The rows lie along a hidden order. The number after each row says roughly how far along it the row is, from 0 to 30. A new part has a new order.
(in the rows, 128 means zero)
[149 136 112 123 135 133 155 123 123 124  49 113 122 128 119 103 136 115
 122 123 116 160 132  55 130 114 136  64 122 149 138 136 111 168 137 129
 119 144 133 105 125 119 197 129 141  81 119 105 145 139 140  59 137 125
 160 114]
0
[102 130 110 126 131 128 157 126 123 130  79 143 116  77  96 101 132 125
 133 148 102 165 144  98 134 134 136  89 124 132 132 130 130 160 134 152
 162 141 131 122 126 133 214 130 112  80 118 123 149 131 138 109 134 123
 189 115]
19
[111 117 109 125 148 124 153 130 113 126  81 145 119  84 134 102 126 131
 121 156 111 162 147 132 137 144 141  93 122 124 130 129 115 120 136 110
 164 110  90 101 124 125 222 135 142 119 122 140 142 135 150 144 136 130
 161 112]
20
[123 134 119 123 145 129 151 126 119 115  72 125 127  79 134 131 131 139
 117 150 125 164 131 103 141 126 131 120 141 127 132 130 126 136 133 136
 120 133 127 103 124 126 200 129 150  81 122 124 135  93 155 155 128 122
 188 107]
20
[142 244 131 132 127 124 144 133 122 120 138 160 137  78 120 125 123 142
 110 161 122 129 143 108 149 136 123 133 130 108 122 120 109 119 125  69
 184  93 106  84 130 135 149 125 166  92 132 154 101 121 135 133 126 120
 210 120]
13
[106 253 124 126 202 129 139 126 118 116  55 143 125 124 130 132 132 122
 131 127 121 170 128 104 136 126 132  61 124 128 133 132 155 164  99 106
 117 133 131  99 126 135 185 127 119 126 124 120 138 133 199 120 123 123
 177 115]
27
[123 118 131 130 141 120 144 130 124 123  82 133 131  80 118 148 124 138
 113 130 134 149 140 133 148 130 126 141 145 109 124 125 112 121  98 112
 134 122 127 109 130 144 166 127 135 130 127 131 121 125 139 129 125 120
 136 126]
25
[113 130 108 124 146 129 154 125 134 131 102 135 123 139 131 136 132 115
 135 124 112 141 144  39 115 125 139  98 135 132 135 131 127 158 115 158
 108 118 136 118 125 131 227 131 134 114 114 117 149 144 169  80 122 124
 184 123]
1
[121 214 124 126 212 123 145 115 121 115  60 123 115  79 119 131 130 127
 118 126 120 170 131 123 137 106 133  65 140 131 129 132 127 162 102 102
 173 136 115  98 124 135 187 131 146 125 124 122 138 196 209 120 132 123
 188 114]
27
[107 255 120 126 129 126 147 125 120 117 119 144 125  80 129  98 132 118
 130 146 126 150 187 123 125 113 122  59 127 136 133 129 129 173 101 135
 183 105 128 129 137 125 141 126 149  88 120 113 132 125 128 154 115 131
 170 127]
8
[116 134 127 124 176 134 135 109 121 119  49 120 111 130 115 128 136 130
 120 144 126 126 127 119 137 118 120 104 126 130 132 125 166 137  96 142
 112 138 112 126 124 122 188 128 119 143 124 102 136 117 173 134 130 122
 158 116]
28
[110 255 118 123 136 132 142 126 122 121  73 112 120 128 120 131 136 119
 135 144 116 158 139 141 130 106 135 126 138  97 139 136 129 146 139 122
 160 124 123 120 124 129 201 133 101  98 114 122 107 137 158 138 115 126
 126 122]
22
[123 255 136 130 140 128 122 120 127 125 133 136 131  77 126 126 128 142
 111 129 140 140 125 107 149 135 120 143 133 125 109 118 154 128  89  72
 190 118 125 138 129 144 107 121 141 130 129 127 116 113 117 138 110 118
 181 108]
29
[146 148 114 123 131 135 131 122 129 138 112 135 121 128 125 101 128 119
 134 117 120 153 126 118 116 120 124  93 124 137 130 128 114 139 102 152
 163 144 128 109 125 119 151 127 111  87 118  97 149 101 152  65 132 130
 151 114]
0
[135 134 117 124 141 127 152 125 139 136  57 118 123 125 127 133 134 119
 119 135 120 129 134 121 119   1 124 100 125 135 134 127 128 134 104 149
 167 109 111 103 125 121 150 127 142  66 118 105 146 130 136 126 118 130
 120 127]
2
[108 136 116 123 134 129 134 122 125 143 107 137 120 141 126 132 137 118
 133 134 119 130 127  48 131   1 126  87 120 139 132 133 113 137 113 114
 154 115 133  98 124 128 214 128 109 126 119  99 150 134 154 111 117 131
 156 113]
2
[132 247 129 130 132 120 146 129 128 125 128 153 119 127 128  96 125 129
 113 131 131 151 167 129 130 133 121 112 128 125 122 121 110 166  97 121
 175  98 123 103 132 155 159 128 131 130 125  67 128 130 156 109 113 121
 199 129]
10
[107 133 120 125 136 132 130 123 128 133  60 143 124 128 117 131 132 125
 118 124 127 145 126  95 123 111 126  98 139 130 117 142 112 170 130 111
 125 101 110 103 126 136 137 127 128  75 125 115 134  17 154 132 113 115
 168 124]
30
